Below are the code and all the weights of a small trained network. Each question names an input and a target symbol and asks about switching units off, where a switched-off unit gives its printed mean instead of its output.

import numpy as np


def w(rows, s, z=0):
    codes = np.array(rows[::2]) - 128.0
    scale = np.full(codes.shape[1], s)
    scale[-1] = z or s
    return codes * scale


def f(y):
    return np.maximum(y, 0)


def softmax(a):
    e = np.exp(a - a.max(-1, keepdims=True))
    return e / e.sum(-1, keepdims=True)


def log_softmax(a):
    a = a - a.max(-1, keepdims=True)
    return a - np.log(np.exp(a).sum(-1, keepdims=True))


def net(x, mask):
    ids = ['ΛΞΣημφ'.index(c) for c in x.split()]
    T = len(ids)
    res = E[ids] + P[:T]
    r = res
    for j in range(2):
        rows = slice(2 * j, 2 * j + 2)
        q, k, v = (r @ M[0][rows].T for M in (Q, K, V))
        z = softmax(np.where(np.tri(T) > 0, q @ k.T / 2**0.5, -1e9)) @ v
        o = O[0][rows]
        res = res + np.where(mask[j], z, o[:, -1]) @ o[:, :-1]
    y = f(res @ A[0][:, :-1].T + A[0][:, -1])
    res = res + np.where(mask[2:10], y, B[0][:, -1]) @ B[0][:, :-1]
    return log_softmax(res[-1] @ U[:, :-1].T + U[:, -1])


Q, K, V, O, A, B = {}, {}, {}, {}, {}, {}
E = w([
[176,77,188,145,18,211],'Λ',
[35,9,110,250,122,30],'Ξ',
[248,254,229,142,221,127],'Σ',
[12,155,8,21,188,41],'η',
[214,232,113,50,40,63],'μ',
[94,170,86,201,249,244],'φ',
],0.0059)
P = w([
[212,201,96,123,19,155],'0',
[194,170,87,120,71,141],'1',
[165,195,92,169,123,130],'2',
[133,197,117,176,152,119],'3',
[100,212,138,194,177,102],'4',
[69,215,154,191,196,103],'5',
[39,201,166,195,209,107],'6',
[17,189,178,195,232,127],'7',
[3,192,183,192,233,120],'8',
[7,175,182,194,225,123],'9',
[22,149,174,179,232,112],'10',
[45,187,181,179,205,132],'11',
],0.0044)
Q[0] = w([
[173,252,236,186,250,70],'head 0',
[25,53,51,202,43,59],'head 0',
[207,252,224,183,254,148],'head 1',
[4,185,116,246,250,23],'head 1',
],0.0054)
K[0] = w([
[12,15,188,248,196,48],'head 0',
[156,233,98,63,243,187],'head 0',
[3,17,56,70,188,46],'head 1',
[13,175,106,178,249,240],'head 1',
],0.0056)
V[0] = w([
[29,6,85,250,53,75],'head 0',
[204,170,200,229,202,217],'head 0',
[3,204,16,6,83,82],'head 1',
[60,117,17,132,230,248],'head 1',
],0.0053)
O[0] = w([
[222,72,185,175,152,7,151],'head 0',
[226,133,165,68,101,226,246],'head 0',
[6,100,3,196,205,132,209],'head 1',
[254,213,23,237,249,154,210],'head 1',
],0.0054,0.0014)
A[0] = w([
[2,80,75,93,101,42,154],'neuron 0',
[185,219,118,2,116,33,122],'neuron 1',
[107,160,16,244,159,153,252],'neuron 2',
[233,190,198,129,104,97,95],'neuron 3',
[182,159,47,240,176,68,153],'neuron 4',
[183,61,246,154,135,26,127],'neuron 5',
[110,222,228,77,185,221,51],'neuron 6',
[32,40,76,230,186,151,8],'neuron 7',
],0.0054,0.0032)
B[0] = w([
[3,130,170,193,110,19,175],'neuron 0',
[71,226,59,76,51,2,172],'neuron 1',
[117,19,43,60,182,190,254],'neuron 2',
[32,117,240,150,24,73,174],'neuron 3',
[215,63,31,46,174,122,226],'neuron 4',
[195,50,182,234,204,25,174],'neuron 5',
[213,229,217,14,120,120,168],'neuron 6',
[22,243,105,124,43,68,161],'neuron 7',
],0.0055,0.0063)
U = w([
[116,15,201,196,18,252,254],'Λ',
[203,85,239,220,177,19,85],'Ξ',
[174,253,212,66,132,166,47],'Σ',
[245,67,16,65,238,203,124],'η',
[74,189,27,84,59,28,88],'μ',
[11,112,156,154,162,120,85],'φ',
],0.0055,0.0048)

Each question gives the input, a string of symbols that net reads in full, and the target symbol t.
The units are the heads (2 rows each of Q, K, V and O) and the neurons (one row each of A and B). Each row of codes is followed by its name. A weight is (code - 128) times the scale printed after its matrix; where a second scale follows, it is the last column's (O, A, B and U).
mask holds one flag per unit, heads first, then neurons. A switched-off unit (its flag False) gives its mean, the last column of its rows in O or B, instead of its output. The means were averaged over made-up inputs and are rounded, as every weight is.
A unit's drop is (log p(t) with every unit on - log p(t) with that unit switched off) / (log p(t) with every unit on - log p(t) with every unit switched off).
The circuit of an input: a set's keep is (log p(t) with only the set's units on - log p(t) with every unit switched off) / (log p(t) with every unit on - log p(t) with every unit switched off). Starting from all 10 units, units are removed one at a time, each time the one whose removal leaves the highest keep (on an exact tie, the one counted first), for as long as the keep stays at least 0.8.
circuit, biggest first: the units of the circuit, biggest drop first
unit that matters most: the unit with the biggest drop
k most important neurons: the k neurons with the biggest drops, biggest first
heads that matter: for each layer, one digit per head in row order, 1 if its drop is at least 0.15 and else 0, layers parted by /
drop when u is switched off: that unit's drop, to one decimal
input Ξ μ Ξ φ Λ Λ Ξ Ξ Σ μ, target Ξ: heads that matter => 11
input Ξ Ξ Λ Ξ, target Ξ: circuit, biggest first => [head 0; neuron 5]
input μ Σ Ξ Σ, target Ξ: unit that matters most => head 0
input η η η Ξ, target μ: circuit, biggest first => [neuron 7; head 1]
input Λ μ Ξ φ Σ φ, target η: heads that matter => 01
input φ Σ Σ Λ Σ Σ Σ, target Σ: circuit, biggest first => [head 0; neuron 6; head 1]
input Σ Σ μ Σ Σ Ξ, target Λ: heads that matter => 11
input μ Ξ Λ Ξ Ξ φ Ξ Ξ Λ, target Ξ: 2 most important neurons => [neuron 5; neuron 2]
input Σ Σ φ φ Σ Σ, target Σ: heads that matter => 10
input Ξ φ Λ Σ Ξ Ξ μ Ξ μ, target Ξ: 2 most important neurons => [neuron 5; neuron 2]
input η Σ Ξ η μ Σ Λ η μ φ φ Σ, target η: 2 most important neurons => [neuron 4; neuron 2]
input Ξ φ Σ Λ η Σ μ Σ φ Σ, target η: 3 most important neurons => [neuron 4; neuron 2; neuron 0]
input Λ Σ Ξ μ φ φ Σ η, target η: drop when neuron 2 is switched off => 0.2
input Σ φ η Ξ φ Ξ, target η: unit that matters most => head 1
input Ξ Ξ Ξ, target Ξ: drop when neuron 5 is switched off => 0.3
input η Σ η Ξ Σ μ η η φ φ μ, target η: drop when neuron 4 is switched off => 0.1
input Λ μ φ φ Σ Σ φ φ Ξ, target η: drop when head 1 is switched off => 1.0
